Below is a small trained network, with its code and all its weights. Each question gives an input and a target symbol and asks what happens when units are switched off, that is, made to give their printed mean instead of their output.

import numpy as np


def w(rows, s, z=0):
    codes = np.array(rows[::2]) - 128.0
    scale = np.full(codes.shape[1], s)
    scale[-1] = z or s
    return codes * scale


def norm(h):
    return h / np.sqrt((h * h).mean(-1, keepdims=True) + 1e-5)


def f(y):
    return np.maximum(y, 0)


def softmax(a):
    e = np.exp(a - a.max(-1, keepdims=True))
    return e / e.sum(-1, keepdims=True)


def log_softmax(a):
    a = a - a.max(-1, keepdims=True)
    return a - np.log(np.exp(a).sum(-1, keepdims=True))


def net(x, mask):
    ids = ['ΔΘΞΣΩαβγεηλπψ'.index(c) for c in x.split()]
    T = len(ids)
    res = E[ids] + P[:T]
    r = norm(res)
    for j in range(2):
        rows = slice(3 * j, 3 * j + 3)
        q, k, v = (r @ M[0][rows].T for M in (Q, K, V))
        z = softmax(np.where(np.tri(T) > 0, q @ k.T / 3**0.5, -1e9)) @ v
        o = O[0][rows]
        res = res + np.where(mask[j], z, o[:, -1]) @ o[:, :-1]
    y = f(norm(res) @ A[0][:, :-1].T + A[0][:, -1])
    res = res + np.where(mask[2:14], y, B[0][:, -1]) @ B[0][:, :-1]
    return log_softmax(norm(res)[-1] @ U[:, :-1].T + U[:, -1])


Q, K, V, O, A, B = {}, {}, {}, {}, {}, {}
E = w([
[99,114,125],'Δ',
[165,58,57],'Θ',
[168,124,113],'Ξ',
[110,95,180],'Σ',
[42,62,130],'Ω',
[166,126,109],'α',
[110,144,180],'β',
[96,114,2],'γ',
[121,74,125],'ε',
[117,151,98],'η',
[167,125,107],'λ',
[110,91,144],'π',
[113,84,149],'ψ',
],0.01)
P = w([
[60,66,147],'0',
[103,72,130],'1',
[134,87,129],'2',
[157,116,121],'3',
[180,136,122],'4',
[196,133,121],'5',
[207,149,122],'6',
[220,142,130],'7',
[230,153,126],'8',
[241,142,126],'9',
[251,158,109],'10',
],0.0014)
Q[0] = w([
[61,158,83],'H1',
[160,230,83],'H1',
[81,190,161],'H1',
[228,183,124],'H2',
[119,217,204],'H2',
[158,183,7],'H2',
],0.013)
K[0] = w([
[63,104,78],'H1',
[128,206,82],'H1',
[62,195,175],'H1',
[213,183,73],'H2',
[157,241,162],'H2',
[117,159,7],'H2',
],0.013)
V[0] = w([
[143,76,36],'H1',
[104,129,108],'H1',
[210,97,126],'H1',
[72,65,182],'H2',
[115,253,176],'H2',
[172,197,6],'H2',
],0.0047)
O[0] = w([
[67,228,83,197],'H1',
[140,147,130,125],'H1',
[66,135,104,175],'H1',
[147,205,58,200],'H2',
[82,70,26,4],'H2',
[132,1,244,48],'H2',
],0.0045,0.0033)
A[0] = w([
[110,94,125,154],'N1',
[156,184,130,22],'N2',
[101,121,93,138],'N3',
[17,100,93,4],'N4',
[73,163,127,60],'N5',
[158,74,184,71],'N6',
[175,193,197,165],'N7',
[194,154,209,90],'N8',
[71,69,200,43],'N9',
[236,163,159,91],'N10',
[134,172,165,105],'N11',
[2,175,179,58],'N12',
],0.0074,0.0021)
B[0] = w([
[148,125,145,169],'N1',
[132,121,202,214],'N2',
[161,137,116,201],'N3',
[79,53,132,170],'N4',
[99,136,81,199],'N5',
[87,192,126,208],'N6',
[183,112,75,251],'N7',
[182,159,70,188],'N8',
[113,105,253,178],'N9',
[107,57,187,230],'N10',
[135,94,124,182],'N11',
[88,232,127,185],'N12',
],0.017,0.0022)
U = w([
[167,246,76,200],'Δ',
[219,89,75,211],'Θ',
[186,114,178,51],'Ξ',
[160,103,174,70],'Σ',
[13,125,93,170],'Ω',
[122,128,176,62],'α',
[97,84,128,65],'β',
[31,43,68,87],'γ',
[99,94,125,42],'ε',
[58,121,227,185],'η',
[122,126,171,36],'λ',
[104,107,126,2],'π',
[102,101,129,37],'ψ',
],0.012,0.005)

Each question gives the input, a string of symbols that net reads in full, and the target symbol t.
The units are the heads (3 rows each of Q, K, V and O) and the neurons (one row each of A and B). Each row of codes is followed by its name. A weight is (code - 128) times the scale printed after its matrix; where a second scale follows, it is the last column's (O, A, B and U).
mask holds one flag per unit, heads first, then neurons. A switched-off unit (its flag False) gives its mean, the last column of its rows in O or B, instead of its output. The means were averaged over made-up inputs and are rounded, as every weight is.
A unit's drop is (log p(t) with every unit on - log p(t) with that unit switched off) / (log p(t) with every unit on - log p(t) with every unit switched off).
The circuit of an input: a set's keep is (log p(t) with only the set's units on - log p(t) with every unit switched off) / (log p(t) with every unit on - log p(t) with every unit switched off). Starting from the 12 units with the biggest drops (on a tie, the unit counted first), units are removed one at a time, each time the one whose removal leaves the highest keep (on an exact tie, the one counted first), for as long as the keep stays at least 0.8.
units of the circuit, in order: the units of the circuit, biggest drop first
most important unit: the unit with the biggest drop
k most important neurons: the k neurons with the biggest drops, biggest first
which heads matter: for each layer, one digit per head in row order, 1 if its drop is at least 0.15 and else 0, layers parted by /
drop when u is switched off: that unit's drop, to one decimal
input Δ Ω Θ Θ Ξ Θ Θ η, target η: units of the circuit, in order => (H2)
input ε Ω Ξ ε, target Θ: units of the circuit, in order => (H2; N12)
input α Σ Θ Θ β Θ Δ γ ε ψ, target Δ: which heads matter => 00
input Σ Ω Θ Ξ η Ω γ, target γ: 3 most important neurons => (N4; N7; N8)
input Ω π ε Δ Θ ε Ξ ψ ε ψ π, target Θ: which heads matter => 01
input α Θ α Σ η Δ β η ψ ε α, target η: units of the circuit, in order => (H2; N6)
input ψ ε ψ β π Σ ψ ψ β π, target Θ: which heads matter => 10
input ψ Δ Θ β β, target Θ: which heads matter => 10
input ε ε ψ Θ Ξ, target Θ: units of the circuit, in order => (H2; N7)
input Θ Ω β Θ ε Δ η β α, target η: 3 most important neurons => (N9; N6; N10)
input Θ γ ε ε, target Θ: 3 most important neurons => (N7; N6; N11)
input Σ β Σ, target Θ: units of the circuit, in order => (H1; H2; N12)
input Θ α β α Ξ ε, target Δ: 2 most important neurons => (N12; N7)
input Σ Θ Θ Δ, target Δ: units of the circuit, in order => (H2)
input η Δ Θ η β η π ε ψ λ Ξ, target η: which heads matter => 01
input Θ ε γ β Θ Θ Ξ, target Θ: which heads matter => 01
input η α β Ξ, target η: which heads matter => 11
input Δ λ Ω Θ γ Θ ψ Ξ Σ Σ, target Θ: 2 most important neurons => (N7; N9)
input λ Θ λ π ε Ξ Σ, target Δ: which heads matter => 00
input Θ Ξ Σ, target Δ: which heads matter => 01
input λ Ω Θ η Σ π, target Δ: which heads matter => 00
input λ ψ Θ α Ξ Ω Σ η α ψ ε, target Δ: most important unit => H1
input ε Θ Ξ Θ Θ ε λ, target Θ: 3 most important neurons => (N8; N10; N7)
input Δ Θ β Σ γ, target γ: drop when N4 is switched off => 0.7
input Θ β ψ, target Δ: drop when H2 is switched off => 0.6
input ε ε β, target Δ: drop when H2 is switched off => 0.7
input Θ β η ψ Θ π Σ ψ, target Θ: drop when N8 is switched off => 0.0
input Θ Θ Δ, target Δ: most important neuron => (N10)
input Θ β ε Θ α, target Θ: 3 most important neurons => (N8; N10; N7)
input η Θ η ψ ψ, target Θ: 2 most important neurons => (N7; N6)
